Below is a small trained network, with its code and all its weights. Each question gives an input and a class and asks what happens when units are switched off, that is, made to give their printed mean instead of their output.

import numpy as np


def w(rows, s, z=0):
    codes = np.array(rows[::2]) - 128.0
    scale = np.full(codes.shape[1], s)
    scale[-1] = z or s
    return codes * scale


def norm(h):
    return h / np.sqrt((h * h).mean(-1, keepdims=True) + 1e-5)


def f(y):
    return np.maximum(y, 0)


def log_softmax(a):
    a = a - a.max(-1, keepdims=True)
    return a - np.log(np.exp(a).sum(-1, keepdims=True))


def net(x, mask):
    res = np.array(x, float).reshape(1, 4) / 4 @ E
    u = 0
    for l in range(3):
        y = f(norm(res) @ A[l][:, :-1].T + A[l][:, -1])
        res = res + np.where(mask[u : u + 9], y, B[l][:, -1]) @ B[l][:, :-1]
        u += 9
    return log_softmax(norm(res)[-1] @ U[:, :-1].T + U[:, -1])


A, B = {}, {}
E = w([
[62,57,250],'x0',
[170,171,204],'x1',
[110,183,51],'x2',
[2,188,50],'x3',
],0.0043)
A[0] = w([
[127,205,86,173],'L0N1',
[58,132,193,200],'L0N2',
[123,35,156,161],'L0N3',
[161,133,87,112],'L0N4',
[254,185,196,125],'L0N5',
[22,20,104,31],'L0N6',
[216,61,128,107],'L0N7',
[164,138,118,82],'L0N8',
[175,96,57,3],'L0N9',
],0.0097,0.002)
B[0] = w([
[129,92,160,210],'L0N1',
[173,120,96,223],'L0N2',
[175,67,5,214],'L0N3',
[160,189,137,171],'L0N4',
[110,165,119,253],'L0N5',
[119,115,142,223],'L0N6',
[84,99,129,217],'L0N7',
[152,111,148,153],'L0N8',
[253,130,49,172],'L0N9',
],0.0053,0.0052)
A[1] = w([
[146,162,92,66],'L1N1',
[60,92,160,154],'L1N2',
[237,225,151,253],'L1N3',
[111,77,134,127],'L1N4',
[91,90,173,121],'L1N5',
[148,9,131,110],'L1N6',
[95,119,109,222],'L1N7',
[76,153,138,166],'L1N8',
[86,150,68,195],'L1N9',
],0.013,0.0019)
B[1] = w([
[178,53,156,167],'L1N1',
[99,139,138,170],'L1N2',
[88,133,90,254],'L1N3',
[205,65,167,171],'L1N4',
[205,146,78,161],'L1N5',
[101,80,110,234],'L1N6',
[160,111,255,166],'L1N7',
[113,167,152,156],'L1N8',
[203,162,166,190],'L1N9',
],0.0094,0.0081)
A[2] = w([
[40,84,252,35],'L2N1',
[231,50,146,126],'L2N2',
[103,254,134,187],'L2N3',
[91,11,120,151],'L2N4',
[84,123,214,79],'L2N5',
[129,64,134,252],'L2N6',
[59,236,16,175],'L2N7',
[255,68,83,160],'L2N8',
[57,92,194,62],'L2N9',
],0.0081,0.0022)
B[2] = w([
[201,170,85,150],'L2N1',
[23,102,95,232],'L2N2',
[161,119,221,171],'L2N3',
[171,95,200,205],'L2N4',
[194,139,139,144],'L2N5',
[99,201,253,195],'L2N6',
[62,109,146,192],'L2N7',
[95,151,70,254],'L2N8',
[255,130,47,138],'L2N9',
],0.0061,0.0078)
U = w([
[202,222,206,156],'0',
[130,187,4,185],'1',
[14,223,165,4],'2',
[140,19,173,100],'3',
[76,80,183,189],'4',
],0.012,0.0039)

Each question gives the input, the list of numbers given to net, and the class t.
The units are the neurons (one row each of A and B). Each row of codes is followed by its name. A weight is (code - 128) times the scale printed after its matrix; where a second scale follows, it is the last column's (A, B and U).
mask holds one flag per neuron, layer by layer. A switched-off neuron (its flag False) gives its mean, the last column of its row in B, instead of its output. The means were averaged over made-up inputs and are rounded, as every weight is.
A unit's drop is (log p(t) with every unit on - log p(t) with that unit switched off) / (log p(t) with every unit on - log p(t) with every unit switched off).
most important unit: the unit with the biggest drop
top k neurons: the k neurons with the biggest drops, biggest first
k most important neurons of layer l: the k neurons of layer l with the biggest drops, biggest first
drop when u is switched off: that unit's drop, to one decimal
input [-5,-8,-4,-7], class 1: 3 most important neurons of layer 2	[L2N8; L2N3; L2N7]
input [-6,7,-5,6], class 2: most important unit	L1N3
input [-7,7,-4,-5], class 2: top 2 neurons	[L1N3; L0N3]
input [-5,0,-5,-1], class 1: top 2 neurons	[L0N9; L1N6]
input [0,-6,0,2], class 0: 2 most important neurons of layer 0	[L0N3; L0N2]
input [-5,-1,-5,5], class 0: top 2 neurons	[L1N6; L1N9]
input [3,5,-2,5], class 0: top 2 neurons	[L0N9; L1N3]
input [-2,4,4,1], class 2: top 2 neurons	[L0N3; L1N3]
input [-7,8,-8,-6], class 2: 2 most important neurons of layer 2	[L2N7; L2N4]
input [2,3,0,6], class 0: drop when L2N8 is switched off	0.0
input [-1,-7,2,7], class 0: drop when L1N7 is switched off	0.1
input [-5,4,1,-8], class 1: 2 most important neurons of layer 2	[L2N6; L2N2]
input [-1,4,0,2], class 2: drop when L1N3 is switched off	0.2
input [-6,6,-6,-7], class 2: most important unit	L2N7
input [-6,7,-6,4], class 2: drop when L0N3 is switched off	0.1
